What each symbol does to the units:
po: Mem->Tuz, Mef->Zud, Riv->Bep, Tob->Bav, Dol->Piv, Nak->Vod, Kez->Sed, Zud->Nos, Bap->Bam, Fer->Pur, Vuz->Kas, Gev->Ris, Bon->Nam, Fov->Fis, Kos->Mir, Vom->Zon, Foz->Mez, Gek->Mib, Rir->Nom, Vad->Fov, Lus->Rir, Kal->Vin, Ker->Rov, Vif->Kan, Ris->Dup, Zel->Teg, Ruk->Lim, Nal->Gid, Par->Nak, Ruf->Nif, Sef->Mef, Kuf->Rit, Ler->Goz, Fel->Gev, Fav->Ros, Kop->Ker, Dad->Vov, Nub->Maz, Siv->Vis, Mal->Naz, Mib->Dek, Gik->Par, Kas->Fav, Kug->Toz, Nos->Kos, Zep->Pap, Sov->Gim, Gab->Lus, Nif->Kuf, Vis->Lig, Rek->Mal, Dem->Ruf, Tik->Dat, Bav->Gab, Vov->Doz, Zam->Koz, Lil->Rap, Zez->Dep, Ros->Vam, Goz->Buf, Naf->Dad, Mul->Sef, Sog->Fet, Tov->Zit, Diz->Bap, Lel->Fel, Mir->Kuz, Nuz->Dov, Zaz->Tov, Lib->Dit, Vip->Let, Nuf->Vor, Luf->Mem, Rit->Vuz, Bik->Pob, Tor->Bon, Bam->Tam, Feg->Kez, Sed->Paf, Tud->Nal, Tam->Vif, Pir->Kiv, Ter->Gik, Fas->Pag, Rok->Tor, Let->Dab, Fet->Zaz, Seg->Lib, Tev->Ter, Pag->Ruv, Doz->Rak, Gir->Nar, Zul->Gir, Val->Fip, Fos->Bik, Zit->Nef, Vin->Giz, Lig->Tev, Dup->Dem, Dit->Gak, Viv->Naf, Nom->Ruk, Dek->Lel, Tus->Ges, Bep->Seg, Nar->Sur, Pap->Mul, Roz->Zes, Gid->Tik, Kuz->Rek, Zes->Sov, Nol->Feg, Maz->Zam, Paf->Vud, Gim->Tud, Mev->Luf, Vor->Zuf, Piv->Foz, Sis->Zav, Rov->Rad, Vud->Dum, Kiz->Zab, Koz->Ran, Sab->Nol, Kan->Vip, Pur->Kop, Tuz->Pir, Ras->Rul, Fip->Suz, Sur->Zeg, Ziz->Fer, Dum->Kiz, Zab->Bes, Dep->Diz, Teg->Nub, Pob->Tus, Rap->Rok, Nam->Bug, Lim->Kal, Ruv->Tet, Kot->Vad, Gak->Ler, Rul->Riv, Fis->Fos, Tet->Vom, Zeg->Val, Dat->Zel, Zon->Roz, Daz->Zez, Zuf->Sog, Mez->Tob, Suz->Kot, Giz->Zul, Vam->Mev, Nef->Lil, Bes->Kug, Dab->Sab, Rak->Zep, Vod->Ras, Rad->Sis, Buf->Gek, Niv->Nuz, Naz->Niv, Ran->Siv, Ges->Nuf, Bug->Ziz, Toz->Viv, Dov->Dol, Kiv->Daz, Zav->Fas
su: Mem->Suz, Mef->Vom, Riv->Kuz, Tob->Koz, Dol->Teg, Nak->Zud, Kez->Lil, Zud->Zon, Bap->Tus, Fer->Kiv, Vuz->Zul, Gev->Lus, Bon->Luf, Fov->Buf, Kos->Zes, Vom->Dab, Foz->Maz, Gek->Foz, Rir->Lig, Vad->Goz, Lus->Vis, Kal->Par, Ker->Dep, Vif->Vor, Ris->Rir, Zel->Bes, Ruk->Ter, Nal->Vud, Par->Mef, Ruf->Lim, Sef->Tet, Kuf->Vin, Ler->Dov, Fel->Gab, Fav->Nar, Kop->Zez, Dad->Rov, Nub->Toz, Siv->Doz, Mal->Nal, Mib->Mez, Gik->Sef, Kas->Gir, Kug->Fer, Nos->Roz, Zep->Fas, Sov->Kez, Gab->Siv, Nif->Kal, Vis->Rak, Rek->Tud, Dem->Ruk, Tik->Kiz, Bav->Ran, Vov->Rad, Zam->Naf, Lil->Fav, Zez->Fos, Ros->Sur, Goz->Dol, Naf->Ker, Mul->Ruv, Sog->Ruf, Tov->Rit, Diz->Pob, Lel->Bav, Mir->Sov, Nuz->Dat, Zaz->Kuf, Lib->Naz, Vip->Sog, Nuf->Ris, Luf->Fip, Rit->Giz, Bik->Dek, Tor->Mev, Bam->Ges, Feg->Nef, Sed->Rap, Tud->Paf, Tam->Nuf, Pir->Vad, Ter->Mul, Fas->Vif, Rok->Vam, Let->Fet, Fet->Nif, Seg->Mal, Tev->Pap, Pag->Kan, Doz->Sis, Gir->Rul, Zul->Ras, Val->Lib, Fos->Mib, Zit->Vuz, Vin->Nak, Lig->Zep, Dup->Nom, Dit->Niv, Viv->Kop, Nom->Tev, Dek->Tob, Tus->Fel, Bep->Rek, Nar->Riv, Pap->Pag, Roz->Nol, Gid->Dum, Kuz->Gim, Zes->Feg, Nol->Zit, Maz->Viv, Paf->Rok, Gim->Sed, Mev->Val, Vor->Dup, Piv->Nub, Sis->Bam, Rov->Diz, Vud->Tor, Kiz->Nam, Koz->Dad, Sab->Tov, Kan->Zuf, Pur->Daz, Tuz->Kot, Ras->Kos, Fip->Dit, Sur->Bep, Ziz->Pir, Dum->Bon, Zab->Bug, Dep->Bik, Teg->Kug, Pob->Lel, Rap->Ros, Nam->Mem, Lim->Gik, Ruv->Vip, Kot->Ler, Gak->Nuz, Rul->Mir, Fis->Gek, Tet->Let, Zeg->Seg, Dat->Zab, Zon->Sab, Daz->Fis, Zuf->Dem, Mez->Zam, Suz->Gak, Giz->Vod, Vam->Zeg, Nef->Kas, Bes->Ziz, Dab->Zaz, Rak->Zav, Vod->Nos, Rad->Bap, Buf->Piv, Niv->Tik, Naz->Gid, Ran->Vov, Ges->Gev, Bug->Tuz, Toz->Pur, Dov->Zel, Kiv->Fov, Zav->Tam
lu: Mem->Gak, Mef->Dab, Riv->Gim, Tob->Dad, Dol->Kug, Nak->Zon, Kez->Fav, Zud->Sab, Bap->Fel, Fer->Fov, Vuz->Ras, Gev->Vis, Bon->Fip, Fov->Piv, Kos->Feg, Vom->Zaz, Foz->Viv, Gek->Maz, Rir->Zep, Vad->Dol, Lus->Rak, Kal->Mef, Ker->Bik, Vif->Dup, Ris->Lig, Zel->Ziz, Ruk->Mul, Nal->Tor, Par->Vom, Ruf->Gik, Sef->Let, Kuf->Nak, Ler->Zel, Fel->Siv, Fav->Riv, Kop->Fos, Dad->Diz, Nub->Pur, Siv->Sis, Mal->Vud, Mib->Zam, Gik->Tet, Kas->Rul, Kug->Kiv, Nos->Nol, Zep->Vif, Sov->Lil, Gab->Doz, Nif->Par, Vis->Zav, Rek->Paf, Dem->Ter, Tik->Nam, Bav->Vov, Vov->Bap, Zam->Ker, Lil->Nar, Zez->Mib, Ros->Bep, Goz->Teg, Naf->Dep, Mul->Vip, Sog->Lim, Tov->Giz, Diz->Lel, Lel->Ran, Mir->Kez, Nuz->Zab, Zaz->Vin, Lib->Gid, Vip->Ruf, Nuf->Rir, Luf->Dit, Rit->Vod, Bik->Tob, Tor->Val, Bam->Gev, Feg->Kas, Sed->Ros, Tud->Rok, Tam->Ris, Pir->Goz, Ter->Ruv, Fas->Vor, Rok->Zeg, Let->Nif, Fet->Kal, Seg->Nal, Tev->Pag, Pag->Zuf, Doz->Bam, Gir->Mir, Zul->Kos, Val->Naz, Fos->Mez, Zit->Zul, Vin->Zud, Lig->Fas, Dup->Tev, Dit->Tik, Viv->Zez, Nom->Pap, Dek->Koz, Tus->Gab, Bep->Tud, Nar->Kuz, Pap->Kan, Roz->Zit, Gid->Bon, Kuz->Sed, Zes->Nef, Nol->Vuz, Maz->Kop, Paf->Vam, Gim->Rap, Mev->Lib, Vor->Nom, Piv->Toz, Sis->Ges, Rov->Pob, Vud->Mev, Kiz->Mem, Koz->Rov, Sab->Rit, Kan->Dem, Pur->Fis, Tuz->Ler, Ras->Zes, Fip->Niv, Sur->Rek, Ziz->Vad, Dum->Luf, Zab->Tuz, Dep->Dek, Teg->Fer, Pob->Bav, Rap->Sur, Nam->Suz, Lim->Sef, Ruv->Sog, Kot->Dov, Gak->Dat, Rul->Sov, Fis->Foz, Tet->Fet, Zeg->Mal, Dat->Bug, Zon->Tov, Daz->Gek, Zuf->Ruk, Mez->Naf, Suz->Nuz, Giz->Nos, Vam->Seg, Nef->Gir, Bes->Pir, Dab->Kuf, Rak->Tam, Vod->Roz, Rad->Tus, Buf->Nub, Niv->Kiz, Naz->Dum, Ran->Rad, Ges->Lus, Bug->Kot, Toz->Daz, Dov->Bes, Kiv->Buf, Zav->Nuf
gi: Mem->Nam, Mef->Par, Riv->Nar, Tob->Dek, Dol->Goz, Nak->Vin, Kez->Sov, Zud->Nak, Bap->Rad, Fer->Kug, Vuz->Zit, Gev->Ges, Bon->Dum, Fov->Kiv, Kos->Ras, Vom->Mef, Foz->Gek, Gek->Fis, Rir->Ris, Vad->Pir, Lus->Gev, Kal->Nif, Ker->Naf, Vif->Fas, Ris->Nuf, Zel->Dov, Ruk->Dem, Nal->Mal, Par->Kal, Ruf->Sog, Sef->Gik, Kuf->Zaz, Ler->Kot, Fel->Tus, Fav->Lil, Kop->Viv, Dad->Koz, Nub->Piv, Siv->Gab, Mal->Seg, Mib->Fos, Gik->Lim, Kas->Nef, Kug->Teg, Nos->Vod, Zep->Lig, Sov->Mir, Gab->Fel, Nif->Fet, Vis->Lus, Rek->Bep, Dem->Zuf, Tik->Niv, Bav->Lel, Vov->Ran, Zam->Mez, Lil->Kez, Zez->Kop, Ros->Rap, Goz->Vad, Naf->Zam, Mul->Ter, Sog->Vip, Tov->Sab, Diz->Rov, Lel->Pob, Mir->Rul, Nuz->Gak, Zaz->Dab, Lib->Val, Vip->Ruv, Nuf->Tam, Luf->Bon, Rit->Tov, Bik->Dep, Tor->Vud, Bam->Sis, Feg->Zes, Sed->Gim, Tud->Rek, Tam->Zav, Pir->Ziz, Ter->Ruk, Fas->Zep, Rok->Paf, Let->Tet, Fet->Let, Seg->Zeg, Tev->Nom, Pag->Pap, Doz->Siv, Gir->Kas, Zul->Vuz, Val->Mev, Fos->Zez, Zit->Nol, Vin->Kuf, Lig->Rir, Dup->Vor, Dit->Fip, Viv->Maz, Nom->Dup, Dek->Bik, Tus->Bap, Bep->Sur, Nar->Fav, Pap->Tev, Roz->Nos, Gid->Naz, Kuz->Riv, Zes->Kos, Nol->Roz, Maz->Foz, Paf->Tud, Gim->Kuz, Mev->Tor, Vor->Vif, Piv->Buf, Sis->Doz, Rov->Dad, Vud->Nal, Kiz->Tik, Koz->Tob, Sab->Zon, Kan->Pag, Pur->Toz, Tuz->Bug, Ras->Zul, Fip->Luf, Sur->Ros, Ziz->Bes, Dum->Gid, Zab->Dat, Dep->Ker, Teg->Dol, Pob->Diz, Rap->Sed, Nam->Kiz, Lim->Ruf, Ruv->Mul, Kot->Tuz, Gak->Suz, Rul->Gir, Fis->Daz, Tet->Sef, Zeg->Vam, Dat->Nuz, Zon->Zud, Daz->Pur, Zuf->Kan, Mez->Mib, Suz->Mem, Giz->Rit, Vam->Rok, Nef->Feg, Bes->Zel, Dab->Vom, Rak->Vis, Vod->Giz, Rad->Vov, Buf->Fov, Niv->Dit, Naz->Lib, Ran->Bav, Ges->Bam, Bug->Zab, Toz->Nub, Dov->Ler, Kiv->Fer, Zav->Rak
de: Mem->Niv, Mef->Fet, Riv->Kez, Tob->Ker, Dol->Ziz, Nak->Dab, Kez->Gir, Zud->Zaz, Bap->Bav, Fer->Goz, Vuz->Nos, Gev->Doz, Bon->Lib, Fov->Teg, Kos->Zit, Vom->Nif, Foz->Pur, Gek->Toz, Rir->Zav, Vad->Zel, Lus->Sis, Kal->Tet, Ker->Mib, Vif->Rir, Ris->Rak, Zel->Tuz, Ruk->Pag, Nal->Vam, Par->Let, Ruf->Mul, Sef->Sog, Kuf->Mef, Ler->Zab, Fel->Vov, Fav->Mir, Kop->Gek, Dad->Bik, Nub->Kiv, Siv->Bap, Mal->Rok, Mib->Viv, Gik->Vip, Kas->Kos, Kug->Vad, Nos->Tov, Zep->Nuf, Sov->Kas, Gab->Rad, Nif->Sef, Vis->Bam, Rek->Rap, Dem->Pap, Tik->Luf, Bav->Rov, Vov->Pob, Zam->Zez, Lil->Rul, Zez->Foz, Ros->Kuz, Goz->Bes, Naf->Fos, Mul->Zuf, Sog->Ter, Tov->Nak, Diz->Tob, Lel->Dad, Mir->Nef, Nuz->Nam, Zaz->Par, Lib->Vud, Vip->Ruk, Nuf->Vis, Luf->Naz, Rit->Zud, Bik->Zam, Tor->Seg, Bam->Gab, Feg->Zul, Sed->Nar, Tud->Ros, Tam->Lus, Pir->Dov, Ter->Kan, Fas->Ris, Rok->Bep, Let->Lim, Fet->Gik, Seg->Paf, Tev->Vif, Pag->Dup, Doz->Tus, Gir->Zes, Zul->Roz, Val->Nal, Fos->Maz, Zit->Vod, Vin->Vom, Lig->Tam, Dup->Zep, Dit->Dum, Viv->Fis, Nom->Fas, Dek->Naf, Tus->Ran, Bep->Sed, Nar->Sov, Pap->Vor, Roz->Rit, Gid->Mev, Kuz->Lil, Zes->Vuz, Nol->Giz, Maz->Daz, Paf->Sur, Gim->Fav, Mev->Mal, Vor->Lig, Piv->Fer, Sis->Fel, Rov->Dek, Vud->Zeg, Kiz->Fip, Koz->Dep, Sab->Vin, Kan->Nom, Pur->Buf, Tuz->Nuz, Ras->Nol, Fip->Gid, Sur->Gim, Ziz->Ler, Dum->Val, Zab->Suz, Dep->Mez, Teg->Pir, Pob->Koz, Rap->Riv, Nam->Dit, Lim->Ruv, Ruv->Dem, Kot->Dat, Gak->Kiz, Rul->Feg, Fis->Nub, Tet->Ruf, Zeg->Tud, Dat->Mem, Zon->Kuf, Daz->Piv, Zuf->Tev, Mez->Kop, Suz->Tik, Giz->Zon, Vam->Rek, Nef->Ras, Bes->Kot, Dab->Kal, Rak->Ges, Vod->Sab, Rad->Lel, Buf->Kug, Niv->Bon, Naz->Tor, Ran->Diz, Ges->Siv, Bug->Gak, Toz->Fov, Dov->Bug, Kiv->Dol, Zav->Gev
zi: Mem->Kiz, Mef->Kal, Riv->Fav, Tob->Bik, Dol->Vad, Nak->Kuf, Kez->Mir, Zud->Vin, Bap->Vov, Fer->Teg, Vuz->Nol, Gev->Bam, Bon->Gid, Fov->Fer, Kos->Zul, Vom->Par, Foz->Fis, Gek->Daz, Rir->Nuf, Vad->Ziz, Lus->Ges, Kal->Fet, Ker->Zam, Vif->Zep, Ris->Tam, Zel->Ler, Ruk->Zuf, Nal->Seg, Par->Nif, Ruf->Vip, Sef->Lim, Kuf->Dab, Ler->Tuz, Fel->Bap, Fav->Kez, Kop->Maz, Dad->Tob, Nub->Buf, Siv->Fel, Mal->Zeg, Mib->Zez, Gik->Ruf, Kas->Feg, Kug->Dol, Nos->Giz, Zep->Rir, Sov->Rul, Gab->Tus, Nif->Let, Vis->Gev, Rek->Sur, Dem->Kan, Tik->Dit, Bav->Pob, Vov->Bav, Zam->Mib, Lil->Sov, Zez->Viv, Ros->Sed, Goz->Pir, Naf->Mez, Mul->Ruk, Sog->Ruv, Tov->Zon, Diz->Dad, Lel->Diz, Mir->Gir, Nuz->Suz, Zaz->Vom, Lib->Mev, Vip->Mul, Nuf->Zav, Luf->Dum, Rit->Sab, Bik->Ker, Tor->Nal, Bam->Doz, Feg->Kos, Sed->Kuz, Tud->Bep, Tam->Rak, Pir->Bes, Ter->Dem, Fas->Lig, Rok->Tud, Let->Sef, Fet->Tet, Seg->Vam, Tev->Dup, Pag->Tev, Doz->Gab, Gir->Nef, Zul->Zit, Val->Tor, Fos->Kop, Zit->Roz, Vin->Zaz, Lig->Ris, Dup->Vif, Dit->Luf, Viv->Foz, Nom->Vor, Dek->Dep, Tus->Rad, Bep->Ros, Nar->Lil, Pap->Nom, Roz->Vod, Gid->Lib, Kuz->Nar, Zes->Ras, Nol->Nos, Maz->Gek, Paf->Rek, Gim->Riv, Mev->Vud, Vor->Fas, Piv->Fov, Sis->Siv, Rov->Koz, Vud->Mal, Kiz->Niv, Koz->Dek, Sab->Zud, Kan->Pap, Pur->Nub, Tuz->Zab, Ras->Vuz, Fip->Bon, Sur->Rap, Ziz->Zel, Dum->Naz, Zab->Nuz, Dep->Naf, Teg->Goz, Pob->Rov, Rap->Gim, Nam->Tik, Lim->Sog, Ruv->Ter, Kot->Bug, Gak->Mem, Rul->Kas, Fis->Pur, Tet->Gik, Zeg->Rok, Dat->Gak, Zon->Nak, Daz->Toz, Zuf->Pag, Mez->Fos, Suz->Nam, Giz->Tov, Vam->Paf, Nef->Zes, Bes->Dov, Dab->Mef, Rak->Lus, Vod->Rit, Rad->Ran, Buf->Kiv, Niv->Fip, Naz->Val, Ran->Lel, Ges->Sis, Bug->Dat, Toz->Piv, Dov->Kot, Kiv->Kug, Zav->Vis

In the rows, 62 means zero.

The rows follow the links: the fewer symbols apart two units are, the more alike their rows tend to be.

Each row, then its unit:
[  53   78   70   73    9   90   38   68   64   61   32   70   54   32   61   43   64   23   70   53   19   33   71   54   69   90   59   66   71   52   59   96   41   74   30   78   45   84   31   96   15]: Gim
[  56   55   80   91   36   63   16   82   64   63   78   51   42   18   59   57   43   15   50   52   73   35   74   32   70   18   65   92   81   87   50   63   26   60   71   41   21   37   55   71   53]: Zaz
[  49   66   58   69   31   77   75   57   75   94   50   58   68   70   38   54   95   37   49   63   32   43   73   70   57  108   66   62   66   27   45   84   88   75   26   98   71  113   48   61    6]: Vud
[  58   68   44   51   69   65  106   52   73   84   54   71   70  114   49   60   80   80   51   87   44   75   55   83   50  112   61   47   46   26   70   52  105   68   53  107   90   98   74   40   48]: Ziz
[  75   63   45   29  105   49  103   41   55   48   55   71   80  103   72   74   67  122   77   71   70   99   47   87   55   81   57   32   41   52   80   49   89   58   69   63   99   66   75   49   96]: Kop
[  61   80   48   38   55   78   93   42   60   59   26   76   77   86   63   57   82   85   79   63   24   73   57   87   59  123   56   34   49   30   72   84   86   72   32   89   93  101   49   74   41]: Dat
[  60   77   44   55   66   71  102   59   73   75   52   84   61  118   56   52   59   78   49  102   38   80   49   78   52  108   57   47   41   34   90   33   92   65   72  113   79   79   79   37   59]: Teg
[  53   66   62   60   31   75   66   52   64   79   40   57   74   50   47   58   99   43   67   44   33   41   74   72   63  102   64   57   69   34   39  104   76   75   14   82   73  112   36   80   10]: Vam
[  54   42   78   91   53   51   25   80   66   75   97   39   50   25   51   66   56   22   40   49   93   36   76   36   66    9   70   96   84   87   37   56   43   58   72   37   27   38   66   55   60]: Kal
[  69   54   47   49  108   41  101   53   63   68   81   63   71  111   60   75   63  103   53   85   87   94   50   78   52   61   62   50   45   55   73   26   95   54   89   72   87   54   93   24   98]: Ker
[  46   62   73   92   14   78   37   76   76   88   62   55   49   36   43   50   73    3   40   59   42   25   79   45   64   68   68   85   81   54   40   80   51   72   41   81   34   82   46   71   10]: Mir
[  48   73   71   88    8   86   34   77   72   77   49   64   46   36   51   44   63    5   50   62   29   26   73   46   67   78   63   81   75   53   52   81   44   72   41   84   32   78   41   80    9]: Lil
[  68   54   45   44  108   42  103   51   63   67   79   62   74  111   60   75   64  106   54   81   85   95   50   80   52   63   61   47   46   53   73   30   97   55   85   70   91   58   91   28   98]: Naf
[  58   68   45   47   69   64  107   46   70   82   51   69   76  107   50   62   86   84   55   79   43   75   57   86   51  114   61   42   48   23   65   60  106   69   46  102   95  102   67   45   44]: Zel
[  58   61   81   80   33   70   12   76   56   49   59   55   49    6   68   55   51   23   69   38   61   35   73   38   74   30   63   82   80   87   50   83   19   62   56   32   29   43   39   92   49]: Zon
[  53   70   66   59   27   81   56   52   60   67   31   59   72   39   55   57   91   43   75   41   28   39   72   70   66  100   62   55   69   41   45  108   64   75   14   72   69  105   28   91   12]: Tud
[  72   65   53   53   95   54   77   66   61   43   73   79   53   96   76   62   26   94   60   91   77   93   44   64   58   46   57   56   44   75   96   15   60   50  107   63   64   24   92   39  113]: Pob
[  75   67   53   51   96   54   73   65   57   36   68   79   54   88   82   62   26   98   68   85   77   94   45   63   60   43   55   53   44   81   96   21   54   50  104   55   64   21   85   47  117]: Bav
[  60   71   46   42   67   67  103   41   65   73   41   69   80   97   54   62   90   88   67   70   37   74   58   88   54  118   59   38   48   26   65   73   99   71   35   94   98  106   60   58   42]: Kot
[  49   65   59   65   33   74   72   54   70   90   47   54   71   63   40   57   99   41   55   55   34   40   75   72   59  104   65   60   67   29   40   93   86   77   20   92   73  116   44   70    8]: Mal
[  50   65   59   68   32   75   73   55   72   92   48   57   69   66   40   56   98   39   51   60   34   41   72   72   58  107   66   61   67   28   41   88   87   76   23   95   71  113   47   66    7]: Nal
[  67   56   48   55  101   44   94   62   68   67   83   68   62  112   60   69   48   96   48   93   85   92   48   71   51   56   62   54   45   61   81   16   87   52   99   73   76   44   97   22  102]: Dek
[  80   57   58   40  105   43   68   55   48   29   68   68   66   69   86   73   40  108   82   60   89   93   48   68   64   31   57   48   50   86   81   44   51   49   91   28   74   22   76   58  121]: Fel
[  70   54   73   66   75   50   30   71   49   35   76   56   51   30   80   66   32   64   73   49   90   66   60   44   69    6   61   72   68  102   65   52   25   52   89   16   41   14   63   71  101]: Pag
[  55   72   65   60   24   81   55   54   59   63   31   62   68   37   57   54   88   41   78   41   26   38   72   67   67  100   61   56   69   42   48  109   58   75   15   72   64  103   28   96   13]: Rek
[  58   73   42   55   67   69  104   58   76   80   55   78   64  118   53   55   66   77   46   96   41   77   52   80   51  109   59   48   43   29   81   39   99   67   64  111   83   88   77   36   53]: Goz
[  79   52   59   40  109   40   68   53   46   32   75   59   70   66   83   77   48  108   81   54   96   92   50   67   63   27   59   51   54   85   72   47   56   50   87   21   76   26   77   56  120]: Siv
[  49   48   77   84   32   64   37   68   68   90   74   36   62   25   38   64   91   15   46   38   64   24   83   51   66   53   72   85   87   59   22   93   60   70   31   56   46   87   44   71   16]: Zes
[  55   47   79   94   46   56   20   83   66   73   91   44   45   23   52   61   52   18   41   52   87   36   75   33   67   10   69   96   84   87   42   57   35   59   75   42   25   38   64   61   56]: Mef
[  69   62   50   56   96   50   83   67   64   53   77   77   55  103   70   63   32   93   53   94   79   92   44   65   55   49   59   56   44   69   92   10   68   51  107   70   67   30   95   30  109]: Rov
[  67   54   47   50  106   42  100   55   66   69   82   65   68  113   59   72   56  100   49   88   86   93   49   76   50   60   63   52   45   56   75   22   94   53   90   71   84   52   94   23   99]: Dep
[  55   74   66   60   21   84   51   56   59   61   30   65   68   35   60   52   84   38   77   41   23   38   71   65   68   99   60   57   70   45   51  108   54   75   17   70   63   98   26   97   13]: Bep
[  58   53   79   71   38   63   24   62   54   60   61   40   66    5   59   66   80   32   73   22   67   32   79   50   70   41   67   75   84   73   29  106   40   67   31   29   48   69   33   93   35]: Roz
[  66   45   67   74   89   42   49   75   62   62  100   52   51   62   63   71   37   64   45   69  106   70   59   47   60    6   65   80   65   90   63   27   53   49  103   38   45   18   88   37  103]: Lig
[  66   85   43   45   68   76   96   57   66   52   38   94   60  112   72   50   41   91   64   98   33   89   44   77   56  107   52   38   35   43  102   35   74   63   77  101   78   63   76   50   75]: Buf
[  50   81   53   69   25   88   74   64   78   82   38   79   55   82   49   43   67   38   49   86   16   48   63   68   57  119   59   58   56   29   71   65   75   73   44  115   61   97   54   63   15]: Dum

Each walk starts at a row. The symbols on each line, taken left to right, move it on to the next unit.
Answer with the unit's row; about right is enough.
start [  63   76   49   38   58   74   96   43   60   63   29   75   79   88   61   58   85   87   77   65   29   72   57   86   58  122   57   35   47   28   69   81   89   71   32   90   95  104   51   70   41]
de de po po su de gi gi: [  62   73   48   38   63   72   99   42   62   66   34   73   80   92   59   62   87   87   74   65   33   73   57   88   57  120   59   33   48   27   66   80   93   71   32   92   97  104   52   65   42]
lu lu po su gi de de: [  61   69   46   42   68   66  104   44   67   76   46   68   80  101   53   63   89   86   64   71   40   74   58   89   53  117   60   39   49   25   63   69  102   70   39   97   97  105   62   54   44]
start [  67   85   44   43   70   73   95   55   65   45   37   94   58  109   76   51   42   95   70   97   33   89   43   77   56  105   52   37   34   46  104   37   73   61   77   97   80   63   74   54   80]
de gi po po gi: [  75   69   45   27  100   55  100   41   54   41   46   76   78  101   76   68   60  119   83   72   60   99   44   87   57   87   55   29   39   51   85   53   83   58   66   66   98   64   70   56   95]
lu de zi po su su gi: [  73   58   45   33  108   47  104   43   57   56   64   66   80  104   68   76   70  118   70   72   77   99   48   86   53   75   60   36   43   50   74   44   94   56   72   62  100   64   81   41   97]
start [  69   55   72   68   77   51   30   73   51   34   77   59   50   33   79   66   30   64   69   54   90   66   58   42   69    6   60   75   67  102   68   47   25   50   93   20   39   10   68   67  100]
zi su gi gi de zi su lu: [  66   49   67   75   84   45   44   78   62   56   95   56   47   55   68   66   31   59   48   68  100   68   58   44   63    4   62   80   65   94   68   26   43   50  105   35   40   12   85   43  102]
su po lu de su su zi zi: [  69   54   71   71   76   51   34   75   55   40   84   61   47   41   77   64   27   61   61   60   91   67   58   41   67    5   61   75   66  100   71   37   30   49   99   27   36   10   73   58  103]
start [  58   60   80   82   31   70   12   78   55   51   63   56   45    8   68   55   48   22   66   41   62   35   72   35   73   28   63   83   81   88   51   80   18   61   59   34   25   41   42   89   51]
gi gi lu de lu po: [  59   57   81   73   36   68   18   67   53   50   56   47   59    1   66   60   69   31   76   25   61   35   76   44   75   37   65   76   84   81   39  101   28   64   39   27   39   58   32   97   42]
lu lu su lu: [  52   49   77   79   36   61   33   64   61   79   69   35   68   14   46   67   92   23   58   27   68   27   82   51   67   46   70   80   87   65   20  101   56   68   27   42   49   83   38   81   23]
start [  46   69   73   90   10   83   33   78   75   82   54   61   47   36   47   45   66    5   46   60   33   24   75   45   65   75   65   83   77   55   50   78   48   72   42   84   33   80   44   77    9]
po lu gi po lu su: [  51   66   58   64   33   75   70   53   68   88   45   53   72   59   44   59  101   41   59   51   35   40   75   72   60  105   66   59   68   31   39   98   82   76   18   87   72  114   42   73    8]
de lu po po de: [  49   75   54   73   25   85   75   65   77   89   44   72   58   82   44   46   76   35   47   82   21   45   67   67   57  115   60   63   59   28   63   67   81   74   39  115   62  103   55   59   12]
start [  57   59   82   88   32   68   14   81   61   55   69   54   43   12   64   56   44   17   58   47   66   34   71   33   71   22   64   88   82   90   52   71   21   62   66   40   21   36   49   81   52]
lu de zi po su su gi: [  58   61   80   76   33   71   14   72   55   49   56   54   51    4   69   57   52   26   73   34   61   34   72   40   74   31   63   80   81   87   48   89   20   62   52   31   31   44   37   93   47]
po zi zi gi zi gi zi: [  57   60   81   86   31   69   12   80   59   52   66   56   46    9   65   55   45   20   63   45   64   33   71   35   73   25   64   85   80   90   53   75   19   60   64   36   23   38   46   84   51]
start [  74   42   62   48  113   32   69   54   50   49   87   48   73   65   72   83   59  100   69   52  109   87   57   67   59   17   63   59   59   85   57   46   67   50   86   20   76   31   80   46  114]
su po lu lu su lu lu zi: [  69   53   71   73   77   49   37   76   57   44   85   61   46   45   73   65   27   59   58   64   93   66   57   42   67    5   62   78   67   99   71   34   31   48  102   30   36    9   76   54  103]
de de de su lu lu de: [  68   37   63   60  108   31   65   62   57   62  101   43   67   67   62   82   58   86   54   58  115   79   59   58   58    8   67   69   63   86   53   36   67   51   91   29   65   31   88   36  108]
start [  55   44   78   93   50   53   22   81   66   75   95   40   47   25   50   63   54   20   41   50   88   37   76   35   66   10   70   95   84   87   39   56   38   57   76   39   27   38   65   58   58]
zi de gi zi de gi de: [  71   54   75   64   76   50   28   68   49   32   77   55   54   28   80   69   36   65   75   44   92   65   61   45   70    5   61   72   70  102   64   57   26   50   85   11   42   15   63   73  101]
su zi gi gi de: [  67   51   69   76   81   47   41   77   61   52   92   58   47   52   69   66   28   59   52   68   98   67   58   44   64    5   63   79   64   96   71   29   38   49  104   35   38   11   83   47  103]
